Below is a small trained network, with its code and all its weights. Each question gives an input and a class and asks what happens when units are switched off, that is, made to give their printed mean instead of their output.

import numpy as np


def w(rows, s, z=0):
    codes = np.array(rows[::2]) - 128.0
    scale = np.full(codes.shape[1], s)
    scale[-1] = z or s
    return codes * scale


def norm(h):
    return h / np.sqrt((h * h).mean(-1, keepdims=True) + 1e-5)


def f(y):
    return y / 2 * (1 + np.tanh(0.7978845608 * (y + 0.044715 * y**3)))


def log_softmax(a):
    a = a - a.max(-1, keepdims=True)
    return a - np.log(np.exp(a).sum(-1, keepdims=True))


def net(x, mask):
    res = np.array(x, float).reshape(1, 6) / 4 @ E
    u = 0
    for l in range(2):
        y = f(norm(res) @ A[l][:, :-1].T + A[l][:, -1])
        res = res + np.where(mask[u : u + 5], y, B[l][:, -1]) @ B[l][:, :-1]
        u += 5
    return log_softmax(norm(res)[-1] @ U[:, :-1].T + U[:, -1])


A, B = {}, {}
E = w([
[72,50,165],'x0',
[212,158,169],'x1',
[211,106,43],'x2',
[94,182,189],'x3',
[59,73,41],'x4',
[1,27,126],'x5',
],0.0063)
A[0] = w([
[115,133,116,2],'0.n0',
[20,255,179,110],'0.n1',
[143,56,73,30],'0.n2',
[60,113,8,77],'0.n3',
[107,198,22,195],'0.n4',
],0.009,0.0035)
B[0] = w([
[91,54,104,85],'0.n0',
[3,176,127,254],'0.n1',
[128,81,201,150],'0.n2',
[151,132,74,239],'0.n3',
[177,68,15,238],'0.n4',
],0.017,0.0032)
A[1] = w([
[180,50,148,134],'1.n0',
[157,127,64,38],'1.n1',
[251,91,161,68],'1.n2',
[134,15,74,127],'1.n3',
[86,47,236,5],'1.n4',
],0.015,0.0018)
B[1] = w([
[69,157,153,185],'1.n0',
[126,142,68,191],'1.n1',
[154,193,87,241],'1.n2',
[184,98,251,254],'1.n3',
[85,118,36,184],'1.n4',
],0.024,0.0064)
U = w([
[143,14,237,79],'0',
[249,106,78,192],'1',
[132,223,203,136],'2',
[173,204,102,1],'3',
[23,115,118,206],'4',
],0.014,0.0055)

Each question gives the input, the list of numbers given to net, and the class t.
The units are the neurons (one row each of A and B). Each row of codes is followed by its name. A weight is (code - 128) times the scale printed after its matrix; where a second scale follows, it is the last column's (A, B and U).
mask holds one flag per neuron, layer by layer. A switched-off neuron (its flag False) gives its mean, the last column of its row in B, instead of its output. The means were averaged over made-up inputs and are rounded, as every weight is.
A unit's drop is (log p(t) with every unit on - log p(t) with that unit switched off) / (log p(t) with every unit on - log p(t) with every unit switched off).
The circuit of an input: a set's keep is (log p(t) with only the set's units on - log p(t) with every unit switched off) / (log p(t) with every unit on - log p(t) with every unit switched off). Starting from all 10 units, units are removed one at a time, each time the one whose removal leaves the highest keep (on an exact tie, the one counted first), for as long as the keep stays at least 0.8.
units of the circuit, in order: the units of the circuit, biggest drop first
k most important neurons: the k neurons with the biggest drops, biggest first
k most important neurons of layer l: the k neurons of layer l with the biggest drops, biggest first
drop of u: that unit's drop, to one decimal
input [-6,0,2,3,0,2], class 1: units of the circuit, in order => 0.n4
input [1,-8,-4,0,2,-7], class 4: 2 most important neurons => 0.n1, 1.n2
input [8,-2,3,-7,5,-6], class 0: 2 most important neurons => 1.n3, 0.n2
input [6,-1,-6,-7,3,-7], class 4: 2 most important neurons => 0.n4, 1.n4
input [-7,3,-7,8,8,-5], class 4: 2 most important neurons => 0.n1, 1.n3
input [-5,0,8,8,0,7], class 1: 2 most important neurons => 0.n3, 1.n1
input [-6,2,-3,3,5,-6], class 4: 2 most important neurons => 1.n3, 0.n1
input [2,-6,3,0,-7,2], class 4: 2 most important neurons => 0.n4, 0.n3
input [5,7,6,0,-4,0], class 3: 3 most important neurons => 1.n2, 1.n3, 0.n1
input [-1,-8,1,0,5,3], class 0: 2 most important neurons => 1.n3, 1.n2
input [4,-5,-3,0,3,-6], class 4: 2 most important neurons => 0.n1, 1.n2
input [-7,-1,-1,6,8,7], class 1: 2 most important neurons of layer 1 => 1.n0, 1.n1
input [-2,-8,-2,0,6,1], class 0: 3 most important neurons of layer 1 => 1.n3, 1.n2, 1.n4
input [6,-5,-4,-4,2,7], class 0: most important neuron of layer 1 => 1.n3
input [0,8,1,-5,-2,2], class 2: 3 most important neurons of layer 1 => 1.n0, 1.n4, 1.n1
input [-1,-1,-5,-8,-6,2], class 4: 2 most important neurons of layer 0 => 0.n4, 0.n3
input [-2,2,1,-6,-2,2], class 2: 3 most important neurons of layer 1 => 1.n0, 1.n2, 1.n3
input [-8,4,-4,-2,3,1], class 1: drop of 1.n1 => 0.1
input [-4,-5,-7,-3,-3,-2], class 4: drop of 1.n0 => 0.0
input [-3,-4,-4,4,-1,-5], class 4: units of the circuit, in order => 0.n1
